Below is a small trained network, with its code and all its weights. Each question gives an input and a target symbol and asks what happens when units are switched off, that is, made to give their printed mean instead of their output.

import numpy as np


def w(rows, s, z=0):
    codes = np.array(rows[::2]) - 128.0
    scale = np.full(codes.shape[1], s)
    scale[-1] = z or s
    return codes * scale


def f(y):
    return y / 2 * (1 + np.tanh(0.7978845608 * (y + 0.044715 * y**3)))


def softmax(a):
    e = np.exp(a - a.max(-1, keepdims=True))
    return e / e.sum(-1, keepdims=True)


def log_softmax(a):
    a = a - a.max(-1, keepdims=True)
    return a - np.log(np.exp(a).sum(-1, keepdims=True))


def net(x, mask):
    ids = ['ΘΠΣΦΨΩβδεζηλμξτ'.index(c) for c in x.split()]
    T = len(ids)
    res = E[ids] + P[:T]
    u = 0
    for l in range(2):
        r = res
        for j in range(3):
            rows = slice(2 * j, 2 * j + 2)
            q, k, v = (r @ M[l][rows].T for M in (Q, K, V))
            z = softmax(np.where(np.tri(T) > 0, q @ k.T / 2**0.5, -1e9)) @ v
            o = O[l][rows]
            res = res + np.where(mask[u + j], z, o[:, -1]) @ o[:, :-1]
        u += 3
        y = f(res @ A[l][:, :-1].T + A[l][:, -1])
        res = res + np.where(mask[u : u + 4], y, B[l][:, -1]) @ B[l][:, :-1]
        u += 4
    return log_softmax(res[-1] @ U[:, :-1].T + U[:, -1])


Q, K, V, O, A, B = {}, {}, {}, {}, {}, {}
E = w([
[83,177,192],'Θ',
[94,145,102],'Π',
[113,136,108],'Σ',
[143,136,121],'Φ',
[143,202,172],'Ψ',
[164,150,15],'Ω',
[75,134,90],'β',
[124,127,122],'δ',
[87,46,191],'ε',
[171,135,130],'ζ',
[162,49,70],'η',
[149,126,141],'λ',
[108,125,252],'μ',
[195,118,163],'ξ',
[78,36,97],'τ',
],0.015)
P = w([
[255,172,117],'0',
[129,105,162],'1',
[157,124,130],'2',
[177,86,150],'3',
[168,86,162],'4',
[162,97,154],'5',
],0.0018)
Q[0] = w([
[66,2,212],'0.h1',
[115,225,227],'0.h1',
[166,6,27],'0.h2',
[115,114,44],'0.h2',
[113,246,144],'0.h3',
[106,107,200],'0.h3',
],0.01)
K[0] = w([
[81,47,177],'0.h1',
[60,234,174],'0.h1',
[133,41,36],'0.h2',
[143,79,92],'0.h2',
[187,253,158],'0.h3',
[80,107,247],'0.h3',
],0.012)
V[0] = w([
[248,78,146],'0.h1',
[55,41,139],'0.h1',
[105,90,66],'0.h2',
[157,89,115],'0.h2',
[137,199,73],'0.h3',
[43,150,2],'0.h3',
],0.011)
O[0] = w([
[62,77,46,225],'0.h1',
[104,75,210,84],'0.h1',
[210,49,126,80],'0.h2',
[94,21,61,142],'0.h2',
[247,158,102,100],'0.h3',
[254,100,195,3],'0.h3',
],0.008,0.003)
A[0] = w([
[200,172,93,233],'0.n1',
[120,150,126,78],'0.n2',
[143,46,153,216],'0.n3',
[140,255,145,251],'0.n4',
],0.0074,0.0028)
B[0] = w([
[253,168,151,207],'0.n1',
[136,124,143,124],'0.n2',
[217,83,217,192],'0.n3',
[225,222,172,254],'0.n4',
],0.0058,0.0047)
Q[1] = w([
[129,253,97],'1.h1',
[160,166,149],'1.h1',
[178,50,15],'1.h2',
[96,250,116],'1.h2',
[176,161,47],'1.h3',
[107,204,88],'1.h3',
],0.0044)
K[1] = w([
[161,201,72],'1.h1',
[236,185,151],'1.h1',
[202,3,27],'1.h2',
[125,209,159],'1.h2',
[105,96,189],'1.h3',
[71,42,174],'1.h3',
],0.0053)
V[1] = w([
[155,152,211],'1.h1',
[98,10,197],'1.h1',
[254,29,3],'1.h2',
[122,171,188],'1.h2',
[165,180,35],'1.h3',
[76,78,60],'1.h3',
],0.0046)
O[1] = w([
[179,131,165,172],'1.h1',
[118,57,252,2],'1.h1',
[233,30,88,130],'1.h2',
[107,211,182,165],'1.h2',
[158,214,2,230],'1.h3',
[104,62,120,98],'1.h3',
],0.0044,0.0026)
A[1] = w([
[59,132,201,174],'1.n1',
[63,63,63,148],'1.n2',
[164,105,1,170],'1.n3',
[67,162,215,3],'1.n4',
],0.0056,0.0058)
B[1] = w([
[110,254,85,197],'1.n1',
[79,38,191,178],'1.n2',
[123,140,17,254],'1.n3',
[160,102,19,168],'1.n4',
],0.0049,0.0067)
U = w([
[139,225,207,97],'Θ',
[189,172,183,143],'Π',
[163,138,142,161],'Σ',
[123,121,85,134],'Φ',
[113,154,73,168],'Ψ',
[209,100,74,2],'Ω',
[213,134,214,149],'β',
[129,120,126,121],'δ',
[38,100,210,196],'ε',
[88,106,28,242],'ζ',
[126,18,92,108],'η',
[84,106,83,115],'λ',
[11,171,105,23],'μ',
[20,72,23,59],'ξ',
[166,76,254,102],'τ',
],0.006,0.0057)

Each question gives the input, a string of symbols that net reads in full, and the target symbol t.
The units are the heads (2 rows each of Q, K, V and O) and the neurons (one row each of A and B). Each row of codes is followed by its name. A weight is (code - 128) times the scale printed after its matrix; where a second scale follows, it is the last column's (O, A, B and U).
mask holds one flag per unit, layer by layer, with each layer's heads first. A switched-off unit (its flag False) gives its mean, the last column of its rows in O or B, instead of its output. The means were averaged over made-up inputs and are rounded, as every weight is.
A unit's drop is (log p(t) with every unit on - log p(t) with that unit switched off) / (log p(t) with every unit on - log p(t) with every unit switched off).
The circuit of an input: a set's keep is (log p(t) with only the set's units on - log p(t) with every unit switched off) / (log p(t) with every unit on - log p(t) with every unit switched off). Starting from the 12 units with the biggest drops (on a tie, the unit counted first), units are removed one at a time, each time the one whose removal leaves the highest keep (on an exact tie, the one counted first), for as long as the keep stays at least 0.8.
units of the circuit, in order: the units of the circuit, biggest drop first
unit that matters most: the unit with the biggest drop
k most important neurons: the k neurons with the biggest drops, biggest first
top k neurons in layer l: the k neurons of layer l with the biggest drops, biggest first
heads that matter: for each layer, one digit per head in row order, 1 if its drop is at least 0.15 and else 0, layers parted by /
drop when u is switched off: that unit's drop, to one decimal
input η Σ ζ ε ε, target ε: units of the circuit, in order -> (0.h3; 0.h1; 1.h1)
input Π ε ζ η, target η: heads that matter -> 010 / 010
input μ β η η ζ β, target η: unit that matters most -> 0.h2
input ζ ε Φ η ζ μ, target μ: top 2 neurons in layer 1 -> (1.n1; 1.n4)
input μ μ ξ μ Ψ ζ, target μ: units of the circuit, in order -> (0.h3; 1.h2; 0.h2)
input Θ μ ε, target ε: heads that matter -> 100 / 100
input ξ λ ζ, target ξ: heads that matter -> 101 / 000
input ζ η ξ ζ β, target ξ: 2 most important neurons -> (0.n4; 0.n1)
input η ε Ψ, target Θ: units of the circuit, in order -> (0.h2; 0.n4; 1.h2)
input β β δ, target β: heads that matter -> 101 / 000
input ε ζ β, target ε: top 2 neurons in layer 0 -> (0.n4; 0.n1)
input λ Π Ψ ε Ω, target Ω: 2 most important neurons -> (0.n1; 1.n3)
input ζ τ Ψ Π Θ Ω, target Ω: drop when 0.h3 is switched off -> 0.7
input ζ μ τ, target τ: unit that matters most -> 0.h1
input ζ ζ ξ, target ζ: drop when 0.h1 is switched off -> 0.5
input η ζ β Θ, target Θ: drop when 0.h2 is switched off -> 0.3
input ζ τ ζ ε μ β, target ε: drop when 1.n3 is switched off -> 0.1
